array([[-520,  555, -652, -878,  -88],
       [-451,  322, -581, -758,  -74]]): -581

array([ 146,  536, -723, -139, -933, -303]): -139

array([72, 83, 33, 17, 27]): 33

array([[77, 96, 52, 92, 61],
       [39, 23, 62, 28, 52]]): 62

array([ 7, 54,  9,  3, 78, 66,  9]): 78

array([[9, 2, 0, 5],
       [3, 3, 3, 5]]): 3

array([[ 237, -375, -132, -267,   39,  270],
       [ 277,  533,  157, -678, -539, -706],
       [-540, -270, -115,  163,  -85,   64]]): 163

array([[ -5, -41,  -8,  29,   3],
       [  1,   8,  -3, -42,  32],
       [ 32,   1,  20, -17, -25]]): 20

array([[-593,  230, -161,  416],
       [ -30,  533,  -44, -437]]): 533

array([[551, 560, 789, 726, 770, 310, 462],
       [300, 129,  84, 391, 569, 530, 411]]): 569
---
[8433 1835 8633 7599 3662 5229 5818] --> 8433, 5818

[-362  396 -279 -295   52  708 -584] --> -362, -584

[[ 12  21 -39  44 -17 -14]
 [-21  -6 -16  19   7  11]] --> 12, 11

[14 47 70 88 95 90] --> 14, 90

[ 945  818  802 -514  312] --> 945, 312

[[2 2 3 8 2 3 7]
 [2 3 4 5 3 3 2]] --> 2, 2

[-684  240  124  471  278  669] --> -684, 669

[9 2 5 8 8] --> 9, 8
---
-1,17,-4,-8
28,-25,-29,34
27,-12,-20,27
ans = -20

145,150,142,126,187,84,104
229,14,155,79,194,37,117
119,55,173,146,140,139,167
ans = 139

46,42,47,76,98,52
10,22,64,43,58,57
73,65,41,38,91,75
ans = 91

36,67,31,84,25
66,21,61,41,74
58,45,45,23,28
ans = 23

196,238,348,737,-361,727
268,-3,-146,-97,807,-747
-69,-478,537,-476,255,598
ans = 255

7,78,44,95,38,18
44,38,56,16,66,66
15,19,17,31,46,37
ans = 46

4037,4941,8878,8785,5762,2955
5628,9964,9809,5342,4186,5504
4191,3671,4898,7728,4021,8706
ans = 4021

3016,7041,3423,6431,5256,7758,8164
7755,5701,1828,5973,5090,2247,4802
7714,1829,8465,7449,4682,3407,3934
ans = 3407
---
[75, 45, 21, 54, 56, 63] | 56

[[113, 114, 90, 110, 102],
 [21, 77, 213, 41, 178]] | 41

[78, 95, 37, 53, 24, 69] | 24

[[99, 219, 124, 47, 179, 136],
 [165, 144, 68, 202, 60, 153],
 [145, 121, 127, 163, 106, 138]] | 106

[[568, 713, 720, 159],
 [800, 812, 520, 726]] | 520

[23, 16, 20, -30, 30, 16, 9] | 16

[[4, 3, 0, 4, 8, 3],
 [4, 4, 2, 4, 7, 5]] | 7
---
[[ 28  15  24  11   0  -7   9]
 [-26  -8  10 -10 -30 -22 -12]
 [  6  -2  20 -28  13  -7 -24]]
-24

[[  64  547 -739  767 -674 -462 -425]
 [ 579 -695  449  483 -116 -682  512]]
512

[[ 53  89  74 124]
 [126  75 240 132]]
132

[-975 -188  781 -161  -92]
-92

[ 9 45 76  8 58 35 25]
25

[-26 -43  46   2  48  49   2]
2

[ 236 -629  505 -450]
-450

[179  24 121 238 248  61]
61
---
-87.542,-77.777,-82.922,-83.800,-90.170
-128.658,98.608,-144.038,-140.410,-41.956
-88.650,131.706,39.323,22.903,-228.510
yields -88.650

-0.676,1.595,0.586,-0.490,-1.002,-0.128
0.588,-1.619,-0.660,0.480,0.997,0.086
0.490,0.584,1.002,-0.877,-1.490,-0.278
yields 0.490

-208.218,77.898,-169.599,116.913,-184.823
136.181,106.132,-126.468,-215.362,-120.405
-137.153,-16.869,-35.543,-36.835,-206.638
yields -137.153

-1.1,-0.8,-1.7,-0.3,0.5
-0.4,-0.4,-1.4,-0.7,0.1
-0.7,-0.3,1.4,-1.3,-0.1
yields -0.7

0.095,0.113,-0.014,-0.046,0.084,0.043
-0.103,-0.006,0.064,-0.135,0.183,0.125
0.031,0.067,0.017,0.103,0.051,0.036
yields 0.031

0.15,0.05,-0.05,0.08,0.06,0.09
0.00,0.23,0.13,-0.04,0.12,-0.04
0.16,0.13,-0.17,0.13,0.00,0.08
yields 0.16
---
[[ 1.613  0.831  0.491  0.914]
 [ 0.102 -1.039  0.935  1.110]
 [-1.537  1.798  0.184 -0.027]] Answer: 1.798

[[ 10.8 -21.5  10.2   4.2  -7.5]
 [ 15.5 -17.2  -8.4  -2.4  10.5]
 [ 15.5 -15.9  -5.1   2.0   2.6]] Answer: -5.1

[[-0.19 -0.13  0.07  0.15]
 [ 0.20  0.04 -0.18 -0.08]
 [-0.19 -0.13  0.09  0.15]] Answer: -0.13

[[  1.881   7.389   4.981   1.280   0.436]
 [ 13.222  -0.534   7.075  10.991   1.313]
 [ 19.959 -21.138  13.056  -6.698 -21.023]] Answer: 13.056

[[-0.15  0.14  0.03 -0.19 -0.10  0.18 -0.04]
 [ 0.09  0.15  0.02  0.16 -0.20 -0.16 -0.10]
 [ 0.01  0.06  0.12 -0.03  0.13  0.20  0.10]] Answer: 0.13

[[ -6.35   0.74   9.73   4.58]
 [ -2.71 -11.60  17.81   3.60]
 [ -4.51  -3.04 -20.05 -18.38]] Answer: -3.04

[[  8.56  12.85   4.82  12.45   4.03 -16.15  -8.66]
 [  9.08  -2.40   9.20   1.48  10.76   9.58  -7.48]
 [ 10.51   0.70   6.80   2.43   8.00   4.90  13.68]] Answer: 8.00
---
[[ 27   6   9  19   6  18]
 [-18  21   7  -7  29   9]
 [  5  32 -25 -31  49  36]]: 21

[[-688  600 -623  315  261 -710 -236]
 [ 782  125 -760  619 -481  146 -367]]: 600

[[ 202  344 -267 -122  350 -877]
 [-317  520 -106  455  350  109]
 [ 332  697  861  390  164  109]]: 520

[[203  78  96 197 172]
 [103 204 138 138 103]
 [233  50 173 178 241]]: 204

[[-28  10  42 -18]
 [-30  38  35  -8]
 [ 19 -41 -46   0]]: 38

[[126 179 224  54 126]
 [138 231 208  43 138]]: 179

[[44  8  6 43  5 59]
 [52 90 92 50 93 43]
 [54 82 86 55 88 36]]: 90

[[180 238 248 161  25]
 [205 165 237 191 142]]: 238

[[ 14  -1  36  28  22  18]
 [ 20 -32   9   2  19  39]
 [ 37  33  37  32  33  35]]: -32

[[464 274 709 698 695 683]
 [447 263 308 271 280 273]
 [237 351 729 799 766 759]]: 263
